Here is a tiny trained network, its code and every weight. The questions are about switching its units off for an input and a class, where a switched-off unit gives its printed mean instead of its output.

import numpy as np


def w(rows, s, z=0):
    codes = np.array(rows[::2]) - 128.0
    scale = np.full(codes.shape[1], s)
    scale[-1] = z or s
    return codes * scale


def f(y):
    return y / 2 * (1 + np.tanh(0.7978845608 * (y + 0.044715 * y**3)))


def log_softmax(a):
    a = a - a.max(-1, keepdims=True)
    return a - np.log(np.exp(a).sum(-1, keepdims=True))


def net(x, mask):
    res = np.array(x, float).reshape(1, 8) / 4 @ E
    y = f(res @ A[0][:, :-1].T + A[0][:, -1])
    res = res + np.where(mask, y, B[0][:, -1]) @ B[0][:, :-1]
    return log_softmax(res[-1] @ U[:, :-1].T + U[:, -1])


A, B = {}, {}
E = w([
[133,67,126,130,125,2,149],'x0',
[80,101,124,53,141,180,133],'x1',
[21,126,96,114,119,131,122],'x2',
[172,63,119,168,194,132,159],'x3',
[148,144,150,136,234,87,116],'x4',
[148,99,202,52,180,103,204],'x5',
[138,61,133,126,164,129,25],'x6',
[125,84,56,135,139,113,171],'x7',
],0.0094)
A[0] = w([
[108,175,48,205,79,115,173,165],'N0',
[100,145,105,190,104,88,227,195],'N1',
[166,207,209,147,124,141,65,219],'N2',
[44,129,161,75,145,124,195,188],'N3',
[75,128,55,70,112,65,113,126],'N4',
[150,4,163,179,114,184,97,205],'N5',
[22,154,64,146,118,185,90,242],'N6',
[192,147,141,133,210,202,160,185],'N7',
[133,185,81,178,73,20,191,189],'N8',
[169,159,161,50,141,82,62,151],'N9',
[83,129,153,162,85,156,101,159],'N10',
[112,180,133,134,145,84,115,213],'N11',
[117,132,178,45,127,54,171,203],'N12',
[231,74,125,42,93,118,109,238],'N13',
[38,87,65,138,161,77,67,167],'N14',
[129,145,202,161,93,79,65,223],'N15',
[104,151,184,32,110,82,159,210],'N16',
[10,79,121,96,169,56,185,229],'N17',
[127,89,104,164,60,254,50,174],'N18',
[153,213,161,188,88,65,127,217],'N19',
[97,115,98,100,96,193,121,134],'N20',
[103,166,132,215,125,135,203,195],'N21',
[127,97,142,133,182,190,133,189],'N22',
[144,61,53,177,166,98,42,254],'N23',
[165,170,97,113,144,228,136,245],'N24',
[217,116,109,192,155,61,172,176],'N25',
[67,149,145,130,87,155,99,91],'N26',
[30,153,73,174,189,117,122,171],'N27',
],0.0099,0.0032)
B[0] = w([
[166,142,85,129,85,162,51,215],'N0',
[128,91,96,86,148,203,25,219],'N1',
[129,231,123,104,116,71,175,217],'N2',
[74,91,156,102,126,187,203,217],'N3',
[102,100,159,157,166,190,110,183],'N4',
[133,87,57,118,85,66,168,200],'N5',
[86,151,128,215,102,188,134,249],'N6',
[212,146,213,113,118,103,163,215],'N7',
[129,120,104,80,158,148,59,248],'N8',
[110,147,166,75,131,62,115,178],'N9',
[97,190,81,186,78,159,137,175],'N10',
[137,171,197,114,234,140,86,165],'N11',
[79,96,202,19,80,131,140,225],'N12',
[135,98,139,142,99,51,171,205],'N13',
[148,115,149,227,207,153,120,211],'N14',
[79,179,116,141,167,49,90,191],'N15',
[80,108,191,81,106,125,159,218],'N16',
[46,2,152,96,169,189,131,244],'N17',
[133,163,76,178,71,104,171,255],'N18',
[110,173,119,74,149,131,70,220],'N19',
[109,116,70,149,94,143,205,189],'N20',
[144,137,110,72,107,202,68,190],'N21',
[170,115,114,122,97,121,188,180],'N22',
[177,80,93,212,200,71,106,240],'N23',
[178,195,142,160,90,171,186,223],'N24',
[163,106,106,89,99,115,102,248],'N25',
[104,151,91,111,143,112,142,177],'N26',
[144,104,141,206,202,194,76,193],'N27',
],0.0074,0.0098)
U = w([
[71,242,157,98,127,19,72,147],'0',
[1,64,161,81,100,164,177,179],'1',
[187,36,68,157,110,23,151,138],'2',
[252,191,167,122,111,181,201,245],'3',
[125,82,134,241,196,175,90,5],'4',
[115,167,63,83,103,177,9,58],'5',
[127,184,20,184,23,180,187,18],'6',
],0.0087,0.0018)

Each question gives the input, the list of numbers given to net, and the class t.
The units are the neurons (one row each of A and B). Each row of codes is followed by its name. A weight is (code - 128) times the scale printed after its matrix; where a second scale follows, it is the last column's (A, B and U).
mask holds one flag per neuron, in row order. A switched-off neuron (its flag False) gives its mean, the last column of its row in B, instead of its output. The means were averaged over made-up inputs and are rounded, as every weight is.
A unit's drop is (log p(t) with every unit on - log p(t) with that unit switched off) / (log p(t) with every unit on - log p(t) with every unit switched off).
The circuit of an input: a set's keep is (log p(t) with only the set's units on - log p(t) with every unit switched off) / (log p(t) with every unit on - log p(t) with every unit switched off). Starting from the 12 units with the biggest drops (on a tie, the unit counted first), units are removed one at a time, each time the one whose removal leaves the highest keep (on an exact tie, the one counted first), for as long as the keep stays at least 0.8.
units of the circuit, in order: the units of the circuit, biggest drop first
most important unit: the unit with the biggest drop
k most important neurons: the k neurons with the biggest drops, biggest first
drop of u: that unit's drop, to one decimal
input [8,3,-2,0,1,-1,-1,8], class 4: units of the circuit, in order : (N14; N4)
input [6,7,-1,-4,-6,-3,5,3], class 4: units of the circuit, in order : (N14; N23)
input [-4,-2,6,-2,-5,4,6,8], class 4: units of the circuit, in order : (N14; N12)
input [8,-2,7,-6,8,-8,-5,-4], class 4: units of the circuit, in order : (N27)
input [-8,0,4,-1,2,7,-5,-5], class 3: 3 most important neurons : (N24; N7; N17)
input [-8,3,0,8,0,7,7,1], class 3: 2 most important neurons : (N7; N24)
input [4,6,7,1,5,1,6,-1], class 4: 2 most important neurons : (N14; N23)
input [-4,-1,7,-4,5,3,6,-2], class 4: units of the circuit, in order : (N14; N27)
input [-5,-8,-5,-7,7,-8,1,4], class 0: 2 most important neurons : (N2; N15)
input [3,5,-7,4,-4,-2,-5,4], class 2: 4 most important neurons : (N13; N6; N19; N10)
input [7,-2,1,4,3,1,-5,-5], class 1: 3 most important neurons : (N17; N12; N0)
input [-6,0,-4,3,0,5,8,2], class 2: 2 most important neurons : (N5; N13)
input [-7,-8,-2,0,2,-6,2,-5], class 6: 4 most important neurons : (N18; N24; N10; N12)
input [7,-8,3,5,6,-2,6,6], class 4: units of the circuit, in order : (N14)
input [6,-5,-3,1,0,6,-8,5], class 1: 3 most important neurons : (N12; N17; N16)
input [1,-1,7,0,-3,-8,-7,4], class 5: 2 most important neurons : (N0; N1)
input [-7,7,-1,4,-7,4,-7,-4], class 6: 2 most important neurons : (N20; N18)
input [-2,-8,8,-2,-3,-6,7,4], class 4: 3 most important neurons : (N14; N23; N27)
input [2,-2,-4,-2,6,-7,-6,-7], class 0: 2 most important neurons : (N2; N15)
input [4,-6,-2,-1,-5,-4,7,-7], class 0: most important unit : N15
input [4,-6,7,-1,-7,-7,2,4], class 4: drop of N14 : 0.2
input [3,3,-6,-4,-6,-3,-7,-3], class 5: drop of N5 : 0.0
input [-5,8,-8,6,7,5,4,4], class 3: drop of N7 : 1.4
